In the rows, 128 means zero.
Each name stands for a flat space through zero: a line, a plane or more. A row that begins with a name and a colon came from that space; any other row is followed by the name of the space it lies nearest, among the names in its block.
cg-gh: 103; 118; 151; 117; 112; 129; 122; 141; 139; 130; 132; 142; 108; 117; 139; 149; 114; 123; 141; 128; 113; 122; 142; 109; 121; 181
mz-rr: 129; 112; 122; 133; 140; 112; 117; 136; 126; 119; 139; 106; 130; 152; 132; 128; 144; 137; 128; 121; 116; 114; 110; 125; 126; 137
gt-nz: 107; 99; 160; 141; 127; 114; 131; 152; 123; 107; 101; 156; 134; 149; 140; 121; 108; 128; 143; 137; 139; 128; 84; 130; 131; 138
cg-gh: 104; 145; 105; 147; 136; 115; 111; 110; 149; 121; 121; 105; 120; 170; 168; 144; 135; 117; 134; 119; 101; 95; 124; 105; 138; 149
mz-rr: 130; 136; 93; 146; 122; 98; 129; 87; 127; 119; 115; 99; 132; 162; 140; 126; 144; 166; 127; 117; 135; 124; 110; 158; 123; 89
cg-gh: 131; 128; 145; 136; 114; 100; 114; 152; 129; 117; 147; 115; 88; 119; 128; 145; 113; 119; 142; 104; 118; 133; 142; 126; 105; 145
sm-nq: 153; 163; 120; 127; 119; 147; 135; 196; 99; 140; 150; 131; 153; 94; 135; 102; 120; 118; 148; 121; 111; 137; 133; 140; 152; 134
gt-nz: 126; 140; 141; 126; 112; 123; 126; 100; 146; 116; 145; 127; 100; 106; 125; 156; 132; 134; 121; 115; 119; 140; 163; 127; 101; 144
mz-rr: 134; 80; 96; 133; 138; 98; 135; 98; 123; 84; 156; 117; 104; 165; 142; 161; 155; 151; 90; 125; 79; 118; 105; 130; 70; 151
qq-jg: 121; 160; 84; 111; 95; 135; 141; 120; 142; 166; 127; 127; 132; 108; 147; 125; 134; 115; 130; 125; 131; 113; 164; 124; 133; 144
gt-nz: 125; 112; 135; 122; 123; 143; 130; 152; 113; 130; 144; 176; 115; 115; 128; 126; 133; 98; 128; 140; 99; 126; 108; 114; 120; 150
fq-cd: 128; 131; 146; 138; 157; 126; 126; 93; 159; 86; 123; 104; 139; 156; 140; 149; 145; 144; 108; 124; 138; 132; 134; 127; 122; 133
qq-jg: 124; 151; 81; 152; 128; 127; 136; 111; 128; 120; 136; 158; 152; 145; 168; 122; 163; 105; 112; 136; 86; 111; 102; 115; 131; 123
qq-jg: 173; 111; 150; 133; 150; 126; 129; 159; 115; 107; 160; 128; 108; 105; 87; 122; 131; 90; 104; 119; 135; 149; 134; 125; 98; 105
qq-jg: 112; 131; 100; 138; 102; 101; 122; 127; 124; 123; 133; 166; 89; 150; 176; 151; 128; 118; 145; 126; 82; 126; 99; 128; 107; 143
qq-jg: 110; 125; 144; 139; 118; 84; 119; 170; 132; 146; 100; 95; 150; 117; 140; 127; 64; 157; 162; 122; 155; 138; 148; 117; 147; 131
mz-rr: 120; 95; 138; 157; 148; 114; 127; 68; 134; 91; 142; 152; 144; 140; 112; 133; 176; 137; 86; 139; 105; 122; 96; 112; 103; 111
mz-rr: 120; 118; 133; 108; 106; 112; 122; 140; 143; 143; 148; 144; 113; 109; 136; 143; 138; 129; 135; 125; 124; 133; 144; 118; 110; 168
gt-nz: 156; 173; 100; 122; 155; 152; 123; 181; 123; 153; 134; 105; 171; 128; 148; 102; 129; 106; 141; 130; 129; 127; 138; 121; 177; 118
sm-nq: 137; 129; 136; 129; 148; 104; 111; 148; 148; 130; 128; 77; 128; 141; 127; 133; 117; 127; 135; 113; 154; 127; 150; 116; 134; 130
cg-gh: 107; 99; 135; 120; 123; 139; 132; 135; 106; 152; 95; 132; 141; 134; 107; 104; 102; 143; 143; 144; 148; 114; 104; 133; 151; 120
fq-cd: 120; 129; 112; 136; 115; 148; 148; 93; 115; 119; 122; 166; 128; 128; 128; 122; 144; 122; 112; 139; 110; 121; 107; 139; 120; 115
sm-nq: 137; 156; 114; 121; 143; 115; 110; 151; 143; 139; 126; 67; 133; 144; 152; 141; 107; 149; 150; 113; 135; 131; 158; 128; 150; 136
fq-cd: 109; 106; 98; 120; 137; 99; 122; 126; 145; 153; 101; 87; 156; 169; 146; 121; 127; 153; 134; 134; 155; 103; 118; 119; 146; 135
mz-rr: 117; 129; 121; 104; 91; 115; 118; 110; 140; 171; 130; 139; 93; 110; 116; 133; 134; 127; 145; 123; 147; 129; 148; 131; 118; 130
mz-rr: 131; 118; 148; 129; 145; 139; 128; 149; 127; 130; 129; 134; 145; 115; 111; 117; 121; 109; 121; 137; 137; 128; 131; 109; 138; 130
fq-cd: 116; 145; 116; 126; 113; 159; 152; 83; 137; 127; 108; 148; 132; 127; 127; 120; 145; 115; 110; 135; 141; 114; 132; 137; 129; 122
fq-cd: 132; 134; 114; 130; 118; 127; 126; 97; 150; 140; 157; 141; 96; 98; 109; 140; 154; 71; 96; 121; 115; 114; 168; 91; 96; 134
cg-gh: 120; 79; 153; 126; 81; 114; 153; 83; 106; 122; 128; 159; 94; 82; 67; 129; 120; 154; 107; 126; 145; 143; 134; 153; 72; 110
sm-nq: 134; 136; 118; 143; 152; 138; 128; 122; 127; 119; 127; 141; 136; 133; 137; 132; 123; 104; 113; 140; 107; 130; 125; 107; 133; 110
fq-cd: 135; 155; 80; 108; 150; 130; 103; 119; 151; 166; 147; 127; 135; 147; 166; 144; 159; 116; 132; 140; 102; 125; 137; 101; 150; 132
gt-nz: 166; 114; 141; 112; 128; 104; 134; 143; 145; 109; 181; 113; 125; 85; 109; 149; 151; 134; 96; 112; 134; 159; 174; 125; 77; 152
qq-jg: 138; 141; 94; 136; 115; 119; 133; 97; 145; 126; 147; 140; 99; 129; 133; 135; 164; 84; 102; 117; 118; 114; 138; 118; 96; 122
sm-nq: 114; 97; 133; 131; 121; 112; 128; 96; 127; 113; 126; 102; 118; 148; 109; 130; 144; 161; 120; 118; 133; 110; 115; 142; 109; 135
mz-rr: 123; 101; 114; 115; 146; 154; 136; 119; 116; 142; 99; 119; 117; 149; 111; 123; 100; 115; 119; 146; 138; 111; 122; 122; 135; 116
gt-nz: 126; 165; 108; 115; 117; 132; 115; 112; 160; 139; 147; 129; 89; 126; 159; 161; 142; 99; 131; 117; 105; 124; 166; 110; 117; 159
qq-jg: 110; 139; 154; 125; 120; 167; 131; 92; 140; 126; 129; 165; 104; 103; 110; 138; 135; 93; 115; 135; 119; 120; 148; 109; 123; 142
gt-nz: 169; 118; 160; 139; 148; 95; 130; 204; 117; 102; 143; 104; 164; 111; 119; 110; 111; 142; 132; 115; 159; 165; 125; 143; 125; 114
mz-rr: 121; 98; 156; 124; 113; 98; 118; 156; 131; 129; 142; 145; 107; 112; 122; 138; 119; 124; 138; 123; 130; 137; 127; 116; 105; 155
fq-cd: 121; 115; 123; 150; 100; 133; 160; 96; 108; 102; 118; 148; 122; 122; 108; 111; 137; 123; 104; 123; 128; 112; 109; 149; 101; 113
cg-gh: 149; 131; 124; 117; 134; 119; 134; 139; 133; 137; 120; 112; 141; 122; 123; 122; 118; 137; 127; 128; 165; 149; 142; 141; 129; 104
gt-nz: 112; 85; 163; 133; 95; 87; 134; 107; 121; 110; 119; 149; 100; 110; 109; 148; 101; 171; 131; 125; 140; 155; 123; 147; 84; 124
fq-cd: 131; 133; 77; 131; 113; 105; 149; 85; 134; 140; 107; 87; 139; 135; 130; 127; 120; 157; 109; 122; 152; 122; 152; 145; 114; 97
mz-rr: 126; 110; 143; 146; 124; 110; 129; 102; 124; 103; 144; 160; 122; 114; 119; 141; 140; 136; 110; 132; 106; 144; 116; 124; 98; 117
fq-cd: 135; 149; 91; 165; 172; 93; 126; 97; 158; 113; 100; 61; 216; 185; 156; 102; 162; 162; 108; 126; 167; 112; 110; 129; 166; 77
cg-gh: 155; 152; 130; 125; 155; 142; 127; 150; 137; 137; 125; 107; 150; 120; 122; 116; 119; 108; 124; 129; 157; 141; 150; 123; 149; 103
mz-rr: 120; 83; 112; 120; 108; 79; 144; 94; 150; 119; 133; 141; 125; 127; 137; 153; 141; 155; 98; 133; 137; 139; 134; 125; 73; 144
gt-nz: 115; 132; 123; 150; 137; 86; 107; 70; 151; 121; 99; 111; 116; 173; 143; 146; 129; 157; 136; 125; 148; 138; 111; 137; 129; 78
qq-jg: 119; 161; 103; 143; 128; 123; 114; 148; 132; 141; 134; 121; 140; 139; 161; 121; 137; 106; 144; 121; 101; 105; 124; 108; 154; 141
qq-jg: 138; 177; 99; 113; 130; 167; 133; 94; 146; 150; 136; 122; 124; 103; 131; 141; 133; 104; 112; 131; 120; 129; 184; 115; 137; 123
mz-rr: 108; 107; 125; 109; 160; 157; 122; 137; 136; 155; 104; 116; 164; 154; 126; 110; 129; 120; 128; 153; 143; 96; 116; 99; 170; 148
mz-rr: 125; 113; 126; 130; 127; 128; 124; 96; 122; 135; 136; 144; 113; 121; 105; 131; 141; 125; 115; 135; 117; 127; 123; 121; 115; 110
cg-gh: 131; 103; 140; 112; 89; 116; 150; 96; 140; 125; 159; 155; 105; 66; 94; 148; 141; 130; 92; 124; 133; 146; 175; 125; 66; 150
gt-nz: 139; 131; 176; 145; 141; 140; 140; 135; 120; 97; 110; 137; 159; 116; 106; 108; 118; 140; 126; 130; 164; 153; 115; 150; 141; 96
cg-gh: 145; 106; 141; 112; 102; 124; 143; 117; 122; 95; 185; 195; 89; 82; 128; 169; 153; 132; 100; 130; 77; 168; 138; 134; 56; 164
cg-gh: 122; 111; 110; 116; 133; 133; 132; 135; 122; 137; 127; 147; 134; 139; 144; 132; 127; 128; 125; 145; 110; 124; 113; 119; 129; 143
fq-cd: 128; 151; 97; 139; 139; 137; 131; 123; 135; 133; 123; 111; 146; 144; 144; 117; 141; 106; 119; 127; 122; 104; 130; 115; 146; 124
qq-jg: 117; 114; 134; 124; 121; 151; 146; 110; 115; 122; 111; 158; 139; 132; 119; 113; 137; 136; 121; 142; 134; 123; 101; 144; 132; 123
gt-nz: 115; 95; 143; 143; 123; 103; 133; 127; 102; 120; 119; 109; 162; 115; 107; 119; 101; 193; 130; 131; 126; 135; 118; 139; 128; 118
sm-nq: 133; 101; 139; 121; 121; 116; 136; 127; 138; 111; 166; 133; 128; 98; 115; 144; 151; 130; 98; 123; 111; 130; 151; 111; 87; 169
fq-cd: 118; 109; 128; 117; 106; 119; 132; 135; 124; 157; 120; 129; 114; 104; 106; 123; 104; 121; 132; 130; 145; 123; 147; 119; 119; 132
gt-nz: 127; 162; 150; 143; 120; 128; 129; 154; 117; 130; 80; 120; 135; 135; 136; 108; 76; 140; 171; 121; 172; 149; 118; 162; 166; 84
sm-nq: 127; 140; 138; 111; 102; 121; 123; 140; 125; 144; 133; 129; 111; 103; 131; 140; 108; 155; 154; 121; 131; 151; 149; 145; 126; 138
sm-nq: 114; 75; 171; 126; 109; 76; 128; 87; 162; 99; 144; 132; 96; 104; 106; 172; 129; 155; 101; 119; 144; 150; 159; 116; 58; 157
gt-nz: 151; 172; 82; 119; 149; 128; 106; 189; 128; 165; 154; 116; 150; 129; 173; 125; 129; 101; 150; 130; 94; 130; 140; 102; 165; 136
cg-gh: 121; 148; 106; 136; 146; 124; 113; 117; 131; 135; 123; 95; 173; 163; 151; 114; 157; 167; 142; 128; 121; 111; 105; 135; 169; 120
fq-cd: 147; 142; 158; 143; 141; 110; 125; 154; 133; 104; 123; 83; 155; 130; 121; 115; 120; 154; 138; 108; 167; 145; 134; 150; 141; 110
sm-nq: 111; 88; 158; 117; 105; 144; 139; 133; 102; 119; 133; 187; 91; 105; 110; 141; 108; 122; 128; 142; 100; 136; 111; 128; 99; 156
qq-jg: 137; 130; 134; 117; 131; 114; 113; 159; 137; 137; 155; 105; 126; 113; 130; 138; 129; 129; 136; 117; 122; 132; 153; 113; 125; 156
sm-nq: 119; 83; 167; 122; 100; 99; 141; 103; 137; 108; 120; 127; 101; 111; 93; 141; 117; 157; 116; 118; 168; 143; 140; 147; 80; 135
sm-nq: 113; 89; 163; 111; 108; 114; 137; 120; 145; 120; 116; 149; 98; 118; 114; 145; 114; 128; 123; 130; 161; 139; 137; 129; 93; 153
sm-nq: 134; 150; 103; 147; 129; 160; 134; 113; 81; 131; 126; 145; 140; 128; 119; 103; 133; 136; 132; 137; 90; 122; 94; 150; 153; 82
fq-cd: 115; 135; 136; 144; 129; 160; 134; 124; 130; 117; 133; 163; 128; 129; 124; 110; 159; 69; 113; 132; 110; 94; 109; 104; 135; 145
cg-gh: 117; 136; 126; 142; 140; 158; 126; 115; 121; 123; 133; 143; 135; 132; 124; 119; 145; 102; 118; 136; 97; 103; 115; 108; 143; 133
sm-nq: 154; 124; 147; 136; 135; 103; 120; 139; 141; 129; 163; 120; 136; 87; 94; 122; 148; 108; 107; 117; 145; 144; 158; 108; 108; 113
qq-jg: 124; 136; 134; 122; 125; 133; 126; 146; 120; 146; 104; 106; 132; 127; 124; 120; 90; 143; 152; 127; 151; 132; 137; 139; 152; 118
cg-gh: 117; 114; 104; 137; 145; 146; 140; 80; 125; 141; 105; 125; 151; 134; 105; 114; 129; 119; 97; 149; 133; 105; 128; 110; 138; 95
qq-jg: 122; 114; 156; 153; 136; 152; 148; 127; 113; 106; 118; 176; 159; 110; 104; 99; 135; 96; 104; 146; 129; 122; 100; 115; 133; 111
122; 134; 141; 157; 118; 95; 124; 78; 130; 100; 97; 98; 104; 155; 120; 136; 112; 169; 138; 108; 157; 140; 117; 167; 117; 76 : cg-gh
107; 110; 140; 159; 113; 111; 127; 115; 88; 101; 107; 121; 113; 152; 123; 124; 102; 177; 151; 119; 106; 123; 81; 163; 127; 106 : sm-nq
130; 165; 83; 116; 119; 165; 133; 116; 128; 163; 136; 147; 111; 110; 140; 133; 128; 81; 121; 137; 95; 114; 158; 106; 136; 131 : fq-cd
130; 138; 133; 139; 139; 99; 102; 149; 141; 122; 137; 91; 105; 139; 145; 151; 105; 125; 145; 109; 116; 131; 147; 111; 126; 139 : cg-gh
112; 135; 118; 133; 146; 147; 128; 118; 132; 148; 91; 107; 159; 151; 125; 104; 118; 120; 131; 140; 153; 101; 122; 117; 170; 109 : cg-gh
138; 102; 178; 139; 117; 110; 130; 111; 128; 86; 154; 149; 97; 102; 94; 144; 142; 134; 110; 115; 130; 154; 129; 140; 78; 126 : fq-cd
117; 129; 157; 153; 123; 122; 116; 125; 112; 107; 115; 140; 101; 143; 123; 127; 113; 129; 149; 120; 120; 130; 96; 142; 131; 108 : mz-rr
121; 105; 146; 141; 126; 94; 112; 127; 123; 111; 142; 98; 112; 132; 118; 144; 120; 161; 135; 111; 112; 127; 127; 128; 110; 139 : sm-nq
118; 109; 123; 157; 149; 109; 133; 101; 121; 108; 95; 119; 166; 163; 132; 116; 122; 160; 119; 140; 139; 126; 90; 135; 140; 87 : mz-rr
125; 123; 132; 135; 141; 124; 115; 144; 128; 128; 135; 138; 144; 143; 136; 117; 149; 118; 134; 132; 120; 118; 100; 117; 143; 133 : fq-cd
123; 147; 103; 130; 134; 122; 111; 144; 118; 133; 124; 116; 127; 164; 169; 135; 122; 148; 159; 126; 98; 124; 104; 138; 152; 132 : qq-jg
140; 146; 132; 110; 128; 135; 131; 162; 141; 133; 129; 131; 138; 126; 148; 126; 129; 121; 141; 127; 148; 141; 136; 136; 139; 145 : cg-gh
133; 111; 153; 132; 149; 121; 127; 141; 128; 123; 118; 94; 164; 127; 104; 112; 118; 153; 125; 128; 161; 132; 130; 129; 143; 117 : qq-jg
125; 162; 134; 128; 105; 129; 133; 159; 118; 141; 91; 124; 122; 123; 147; 121; 72; 138; 171; 121; 156; 147; 136; 157; 153; 111 : mz-rr
132; 107; 147; 112; 106; 130; 153; 120; 129; 134; 120; 147; 120; 84; 96; 130; 103; 128; 111; 134; 163; 151; 159; 134; 99; 123 : qq-jg
154; 140; 119; 114; 133; 124; 126; 137; 141; 133; 162; 126; 130; 103; 130; 141; 147; 121; 114; 125; 121; 148; 159; 119; 113; 136 : gt-nz
127; 110; 145; 142; 146; 125; 136; 135; 129; 95; 134; 142; 152; 129; 135; 134; 130; 129; 109; 137; 113; 133; 116; 115; 119; 142 : mz-rr
117; 120; 131; 121; 102; 140; 143; 118; 127; 136; 120; 141; 109; 112; 111; 122; 123; 111; 123; 126; 141; 115; 138; 131; 115; 139 : fq-cd
128; 166; 92; 94; 147; 176; 119; 137; 122; 165; 91; 86; 113; 167; 156; 137; 82; 138; 164; 137; 130; 122; 143; 144; 180; 123 : sm-nq
113; 133; 119; 146; 124; 145; 127; 125; 101; 127; 123; 176; 132; 139; 141; 114; 137; 117; 139; 142; 88; 117; 80; 129; 145; 116 : sm-nq
136; 135; 128; 151; 148; 110; 126; 132; 150; 114; 139; 140; 153; 125; 141; 128; 146; 94; 106; 131; 126; 131; 131; 96; 124; 121 : sm-nq
105; 148; 106; 139; 124; 119; 120; 113; 123; 150; 90; 92; 145; 152; 145; 122; 96; 165; 156; 127; 135; 115; 126; 137; 165; 106 : gt-nz
99; 163; 118; 138; 108; 156; 130; 101; 121; 142; 69; 100; 100; 163; 130; 111; 95; 121; 161; 116; 154; 93; 122; 154; 165; 103 : gt-nz
124; 98; 147; 105; 88; 88; 136; 197; 117; 144; 136; 179; 122; 83; 151; 145; 78; 149; 157; 137; 126; 175; 133; 130; 101; 166 : gt-nz
113; 143; 139; 131; 119; 136; 129; 113; 138; 132; 105; 137; 132; 133; 133; 122; 126; 128; 139; 130; 148; 126; 125; 135; 145; 121 : mz-rr
151; 84; 171; 115; 139; 90; 121; 146; 145; 115; 159; 98; 121; 95; 87; 146; 122; 146; 108; 116; 159; 158; 167; 118; 86; 143 : qq-jg
133; 127; 139; 113; 122; 111; 129; 136; 135; 148; 107; 94; 138; 111; 115; 130; 88; 165; 142; 125; 175; 153; 162; 142; 135; 112 : fq-cd
140; 125; 130; 154; 162; 158; 126; 114; 100; 110; 129; 108; 143; 150; 89; 93; 154; 113; 110; 127; 120; 99; 94; 132; 149; 88 : gt-nz
